Below is a small trained network, with its code and all its weights. Each question gives an input and a target symbol and asks what happens when units are switched off, that is, made to give their printed mean instead of their output.

import numpy as np


def w(rows, s, z=0):
    codes = np.array(rows[::2]) - 128.0
    scale = np.full(codes.shape[1], s)
    scale[-1] = z or s
    return codes * scale


def f(y):
    return y / 2 * (1 + np.tanh(0.7978845608 * (y + 0.044715 * y**3)))


def softmax(a):
    e = np.exp(a - a.max(-1, keepdims=True))
    return e / e.sum(-1, keepdims=True)


def log_softmax(a):
    a = a - a.max(-1, keepdims=True)
    return a - np.log(np.exp(a).sum(-1, keepdims=True))


def net(x, mask):
    ids = ['ΓΛΣΨΩβζπτ'.index(c) for c in x.split()]
    T = len(ids)
    res = E[ids] + P[:T]
    r = res
    for j in range(3):
        rows = slice(3 * j, 3 * j + 3)
        q, k, v = (r @ M[0][rows].T for M in (Q, K, V))
        z = softmax(np.where(np.tri(T) > 0, q @ k.T / 3**0.5, -1e9)) @ v
        o = O[0][rows]
        res = res + np.where(mask[j], z, o[:, -1]) @ o[:, :-1]
    y = f(res @ A[0][:, :-1].T + A[0][:, -1])
    res = res + np.where(mask[3:7], y, B[0][:, -1]) @ B[0][:, :-1]
    return log_softmax(res[-1] @ U[:, :-1].T + U[:, -1])


Q, K, V, O, A, B = {}, {}, {}, {}, {}, {}
E = w([
[153,184,114,87,143,176],'Γ',
[149,187,105,86,147,170],'Λ',
[154,191,127,102,134,166],'Σ',
[181,188,224,162,90,176],'Ψ',
[75,83,70,251,17,205],'Ω',
[112,163,54,99,162,116],'β',
[137,97,36,151,218,56],'ζ',
[90,134,149,251,154,70],'π',
[188,90,57,74,218,152],'τ',
],0.015)
P = w([
[82,139,168,140,250,208],'0',
[133,179,71,150,200,194],'1',
[135,127,134,143,156,145],'2',
[151,126,123,136,127,126],'3',
[162,127,106,125,115,113],'4',
[174,127,85,123,101,107],'5',
[185,115,80,98,100,96],'6',
],0.011)
Q[0] = w([
[98,177,83,218,202,198],'h0',
[102,83,254,93,142,12],'h0',
[144,152,228,146,116,111],'h0',
[143,167,96,93,29,66],'h1',
[104,135,160,115,145,214],'h1',
[193,90,113,122,144,198],'h1',
[21,116,149,153,69,129],'h2',
[188,248,97,153,153,219],'h2',
[142,101,108,102,119,120],'h2',
],0.01)
K[0] = w([
[54,22,1,123,113,146],'h0',
[123,173,201,193,174,171],'h0',
[87,197,157,118,76,248],'h0',
[137,112,133,118,57,94],'h1',
[167,177,149,129,117,131],'h1',
[137,73,128,76,104,180],'h1',
[196,168,145,70,235,86],'h2',
[47,194,123,141,50,20],'h2',
[95,131,168,94,129,145],'h2',
],0.011)
V[0] = w([
[125,90,169,211,180,126],'h0',
[187,182,152,164,117,119],'h0',
[131,138,115,177,45,161],'h0',
[95,162,101,134,72,210],'h1',
[106,113,45,220,194,113],'h1',
[188,121,104,2,157,113],'h1',
[190,130,157,129,154,173],'h2',
[127,109,187,99,161,70],'h2',
[70,34,130,122,86,183],'h2',
],0.0096)
O[0] = w([
[141,122,34,144,133,109,175],'h0',
[167,126,130,104,105,57,161],'h0',
[132,115,85,114,6,115,53],'h0',
[60,102,107,53,127,79,192],'h1',
[159,37,254,77,113,182,253],'h1',
[132,147,139,199,80,93,123],'h1',
[180,91,113,124,130,131,242],'h2',
[135,173,121,97,184,127,1],'h2',
[121,146,56,181,100,181,62],'h2',
],0.0099,0.0047)
A[0] = w([
[84,52,17,147,213,5,232],'n0',
[84,126,208,255,42,99,205],'n1',
[133,31,184,82,206,191,3],'n2',
[26,138,42,52,53,135,117],'n3',
],0.0068,0.0031)
B[0] = w([
[2,170,210,141,218,161,162],'n0',
[127,223,75,87,190,239,158],'n1',
[119,198,89,135,55,77,254],'n2',
[84,237,236,75,114,68,157],'n3',
],0.0081,0.0084)
U = w([
[179,182,170,32,231,191,208],'Γ',
[225,49,114,75,83,48,216],'Λ',
[209,140,23,165,82,2,135],'Σ',
[119,200,69,158,98,99,94],'Ψ',
[167,146,85,117,132,110,21],'Ω',
[176,89,37,143,111,207,131],'β',
[140,98,70,137,126,158,128],'ζ',
[175,135,108,96,141,139,3],'π',
[170,140,100,107,132,125,22],'τ',
],0.0072,0.0057)

Each question gives the input, a string of symbols that net reads in full, and the target symbol t.
The units are the heads (3 rows each of Q, K, V and O) and the neurons (one row each of A and B). Each row of codes is followed by its name. A weight is (code - 128) times the scale printed after its matrix; where a second scale follows, it is the last column's (O, A, B and U).
mask holds one flag per unit, heads first, then neurons. A switched-off unit (its flag False) gives its mean, the last column of its rows in O or B, instead of its output. The means were averaged over made-up inputs and are rounded, as every weight is.
A unit's drop is (log p(t) with every unit on - log p(t) with that unit switched off) / (log p(t) with every unit on - log p(t) with every unit switched off).
The circuit of an input: a set's keep is (log p(t) with only the set's units on - log p(t) with every unit switched off) / (log p(t) with every unit on - log p(t) with every unit switched off). Starting from all 7 units, units are removed one at a time, each time the one whose removal leaves the highest keep (on an exact tie, the one counted first), for as long as the keep stays at least 0.8.
circuit, biggest first: the units of the circuit, biggest drop first
unit that matters most: the unit with the biggest drop
top k neurons: the k neurons with the biggest drops, biggest first
which heads matter: for each layer, one digit per head in row order, 1 if its drop is at least 0.15 and else 0, layers parted by /
drop of u: that unit's drop, to one decimal
input Σ Γ Σ, target Λ: which heads matter => 101
input Σ Γ Σ Ψ Ψ Ω Λ, target Ψ: circuit, biggest first => [h2 n3]
input π Ω Σ, target Λ: top 2 neurons => [n0 n3]
input Ω τ Λ Σ, target β: unit that matters most => h2
input β Ψ Ψ, target Λ: which heads matter => 111
input Σ π π, target Λ: which heads matter => 010
input Γ Ω Σ τ, target β: which heads matter => 001
input Λ Ψ Ψ Γ Ω, target Ψ: which heads matter => 110
input Ω τ Γ Ψ, target β: top 3 neurons => [n1 n2 n0]
input ζ π Ψ Σ Ψ β, target Γ: top 2 neurons => [n0 n2]
input Ω Γ Γ, target Ψ: circuit, biggest first => [h2 n3 h0]
input Ψ Σ Ω, target Ψ: which heads matter => 110
input Σ Ω ζ Ψ τ Γ, target β: top 2 neurons => [n2 n0]
input τ Ψ Σ ζ, target Γ: which heads matter => 100
input τ Ω Ψ Ψ, target Ψ: circuit, biggest first => [h0 h2 h1 n3]
input Γ Ω ζ Σ ζ τ Ψ, target β: circuit, biggest first => [h2 n1 n3]
input ζ Ω Λ τ τ ζ, target β: circuit, biggest first => [h2 h1 n1]
input ζ Ψ Ψ, target Λ: circuit, biggest first => [h0]
input Ψ Ω Σ, target Ψ: circuit, biggest first => [n3 h2 h0]
input β Ψ Ω Σ, target Ψ: circuit, biggest first => [h2 n3 h0]
input τ τ Ω ζ, target β: top neuron => [n3]
input ζ π π Σ Ω, target Λ: circuit, biggest first => [h1 n3 h0]
input β π Ψ ζ, target Γ: which heads matter => 101
input π Σ π, target Λ: top 2 neurons => [n2 n1]
input π τ ζ Σ Ω τ, target β: drop of h1 => 0.1
input τ β Σ π, target Γ: drop of h0 => 0.1
input Γ π Ψ Ω Ψ Ψ Ψ, target Σ: drop of n0 => 0.2
input Ψ ζ Ψ π β, target Γ: drop of n3 => -0.1
input Ψ τ ζ Γ τ π, target Γ: top neuron => [n1]
